Here is a tiny trained network, its code and every weight. The questions are about switching its units off for an input and a class, where a switched-off unit gives its printed mean instead of its output.

import numpy as np


def w(rows, s, z=0):
    codes = np.array(rows[::2]) - 128.0
    scale = np.full(codes.shape[1], s)
    scale[-1] = z or s
    return codes * scale


def f(y):
    return np.maximum(y, 0)


def log_softmax(a):
    a = a - a.max(-1, keepdims=True)
    return a - np.log(np.exp(a).sum(-1, keepdims=True))


def net(x, mask):
    res = np.array(x, float).reshape(1, 4) / 4 @ E
    y = f(res @ A[0][:, :-1].T + A[0][:, -1])
    res = res + np.where(mask, y, B[0][:, -1]) @ B[0][:, :-1]
    return log_softmax(res[-1] @ U[:, :-1].T + U[:, -1])


A, B = {}, {}
E = w([
[142,142,64,133,2,155,48],'x0',
[210,182,62,137,92,125,169],'x1',
[189,61,154,147,72,143,117],'x2',
[135,76,61,189,144,176,187],'x3',
],0.0098)
A[0] = w([
[44,139,143,120,94,92,74,99],'n1',
[120,170,39,95,111,77,120,214],'n2',
[228,115,69,162,161,118,214,252],'n3',
[103,10,141,81,54,154,123,95],'n4',
[157,170,103,140,103,104,186,94],'n5',
[37,62,108,187,169,103,176,231],'n6',
[43,105,182,206,101,192,98,206],'n7',
[40,109,196,67,183,147,160,245],'n8',
[170,141,67,170,41,191,149,153],'n9',
[183,81,68,185,122,254,145,132],'n10',
[109,191,100,94,164,121,214,156],'n11',
[176,120,122,188,180,130,205,210],'n12',
],0.0086,0.003)
B[0] = w([
[46,125,141,96,107,137,110,188],'n1',
[161,167,107,147,79,157,155,214],'n2',
[193,157,86,152,132,166,160,254],'n3',
[92,89,88,141,156,87,159,190],'n4',
[156,139,102,134,92,96,198,177],'n5',
[78,102,187,161,90,179,112,234],'n6',
[109,92,143,154,175,178,114,204],'n7',
[44,2,197,123,130,132,62,242],'n8',
[161,197,121,83,189,99,174,243],'n9',
[149,132,77,152,197,134,154,240],'n10',
[81,96,132,172,107,169,180,210],'n11',
[111,117,135,151,103,180,153,226],'n12',
],0.0099,0.0087)
U = w([
[100,123,194,108,165,78,72,76],'0',
[183,254,92,95,86,93,138,91],'1',
[95,103,123,177,154,164,128,252],'2',
[177,171,11,170,176,91,197,99],'3',
],0.0099,0.0027)

Each question gives the input, the list of numbers given to net, and the class t.
The units are the neurons (one row each of A and B). Each row of codes is followed by its name. A weight is (code - 128) times the scale printed after its matrix; where a second scale follows, it is the last column's (A, B and U).
mask holds one flag per neuron, in row order. A switched-off neuron (its flag False) gives its mean, the last column of its row in B, instead of its output. The means were averaged over made-up inputs and are rounded, as every weight is.
A unit's drop is (log p(t) with every unit on - log p(t) with that unit switched off) / (log p(t) with every unit on - log p(t) with every unit switched off).
The circuit of an input: a set's keep is (log p(t) with only the set's units on - log p(t) with every unit switched off) / (log p(t) with every unit on - log p(t) with every unit switched off). Starting from all 12 units, units are removed one at a time, each time the one whose removal leaves the highest keep (on an exact tie, the one counted first), for as long as the keep stays at least 0.8.
circuit, biggest first: the units of the circuit, biggest drop first
most important unit: the unit with the biggest drop
k most important neurons: the k neurons with the biggest drops, biggest first
drop of u: that unit's drop, to one decimal
input [1,7,-4,-2], class 1: 2 most important neurons : n10, n4
input [-8,-7,-7,1], class 0: circuit, biggest first : n8
input [-7,-8,-8,1], class 0: 2 most important neurons : n8, n3
input [3,-4,7,6], class 3: circuit, biggest first : n8, n10
input [8,-7,5,-1], class 0: circuit, biggest first : n3, n11
input [5,3,6,-2], class 3: 2 most important neurons : n4, n10
input [-8,-5,4,-1], class 0: circuit, biggest first : n8, n3
input [8,-6,3,4], class 3: circuit, biggest first : n8, n9
input [3,-4,6,1], class 3: 3 most important neurons : n8, n6, n4
input [0,2,2,0], class 3: 2 most important neurons : n8, n6
input [-2,0,5,1], class 3: 4 most important neurons : n8, n6, n1, n11
input [3,-3,-1,-1], class 0: drop of n9 : -0.1
input [3,1,5,-1], class 3: drop of n8 : 0.1
input [-2,1,4,2], class 3: drop of n8 : 0.5
input [1,-2,-8,-3], class 0: most important unit : n3
